Below is a small trained network, with its code and all its weights. Each question gives an input and a class and asks what happens when units are switched off, that is, made to give their printed mean instead of their output.

import numpy as np


def w(rows, s, z=0):
    codes = np.array(rows[::2]) - 128.0
    scale = np.full(codes.shape[1], s)
    scale[-1] = z or s
    return codes * scale


def f(y):
    return np.maximum(y, 0)


def log_softmax(a):
    a = a - a.max(-1, keepdims=True)
    return a - np.log(np.exp(a).sum(-1, keepdims=True))


def net(x, mask):
    res = np.array(x, float).reshape(1, 7) / 4 @ E
    y = f(res @ A[0][:, :-1].T + A[0][:, -1])
    res = res + np.where(mask, y, B[0][:, -1]) @ B[0][:, :-1]
    return log_softmax(res[-1] @ U[:, :-1].T + U[:, -1])


A, B = {}, {}
E = w([
[125,127,126],'x0',
[127,130,124],'x1',
[53,36,247],'x2',
[30,58,2],'x3',
[125,133,129],'x4',
[124,134,127],'x5',
[131,126,131],'x6',
],0.0063)
A[0] = w([
[129,164,137,237],'N1',
[243,186,216,110],'N2',
[187,217,13,73],'N3',
[141,168,138,254],'N4',
[49,48,6,96],'N5',
[232,206,208,123],'N6',
[43,26,223,107],'N7',
[45,26,216,103],'N8',
[27,3,240,97],'N9',
[52,61,24,99],'N10',
],0.0053,0.0061)
B[0] = w([
[130,30,81,236],'N1',
[29,151,219,194],'N2',
[220,231,91,189],'N3',
[121,12,71,254],'N4',
[27,215,253,194],'N5',
[20,139,218,199],'N6',
[202,202,69,193],'N7',
[218,217,72,188],'N8',
[212,216,63,203],'N9',
[47,193,230,186],'N10',
],0.0062)
U = w([
[2,181,212,8],'0',
[254,221,68,1],'1',
[118,41,107,254],'2',
[115,40,110,229],'3',
],0.0094,0.0033)

Each question gives the input, the list of numbers given to net, and the class t.
The units are the neurons (one row each of A and B). Each row of codes is followed by its name. A weight is (code - 128) times the scale printed after its matrix; where a second scale follows, it is the last column's (A, B and U).
mask holds one flag per neuron, in row order. A switched-off neuron (its flag False) gives its mean, the last column of its row in B, instead of its output. The means were averaged over made-up inputs and are rounded, as every weight is.
A unit's drop is (log p(t) with every unit on - log p(t) with that unit switched off) / (log p(t) with every unit on - log p(t) with every unit switched off).
The circuit of an input: a set's keep is (log p(t) with only the set's units on - log p(t) with every unit switched off) / (log p(t) with every unit on - log p(t) with every unit switched off). Starting from all 10 units, units are removed one at a time, each time the one whose removal leaves the highest keep (on an exact tie, the one counted first), for as long as the keep stays at least 0.8.
units of the circuit, in order: the units of the circuit, biggest drop first
k most important neurons: the k neurons with the biggest drops, biggest first
drop when u is switched off: that unit's drop, to one decimal
input [-2,2,8,6,3,8,5], class 1: units of the circuit, in order => (N9, N8)
input [0,-3,4,8,4,7,0], class 0: units of the circuit, in order => (N5)
input [-2,1,1,5,-4,-3,2], class 0: 3 most important neurons => (N5, N10, N4)
input [6,6,-3,-6,3,8,-4], class 0: 2 most important neurons => (N6, N2)
input [-3,-7,8,7,7,-6,5], class 1: 3 most important neurons => (N9, N8, N7)
input [-5,-8,-3,-5,-6,3,-2], class 2: 3 most important neurons => (N5, N10, N4)
input [-3,4,-6,-2,7,-7,2], class 2: 3 most important neurons => (N9, N8, N7)
input [2,3,8,8,5,1,2], class 0: 3 most important neurons => (N5, N10, N3)
input [4,0,-6,-4,-8,-5,-8], class 2: drop when N3 is switched off => -0.2
input [-6,6,4,2,-4,1,3], class 1: drop when N8 is switched off => 0.2
input [3,-7,8,0,-1,-6,-6], class 1: drop when N7 is switched off => 0.1
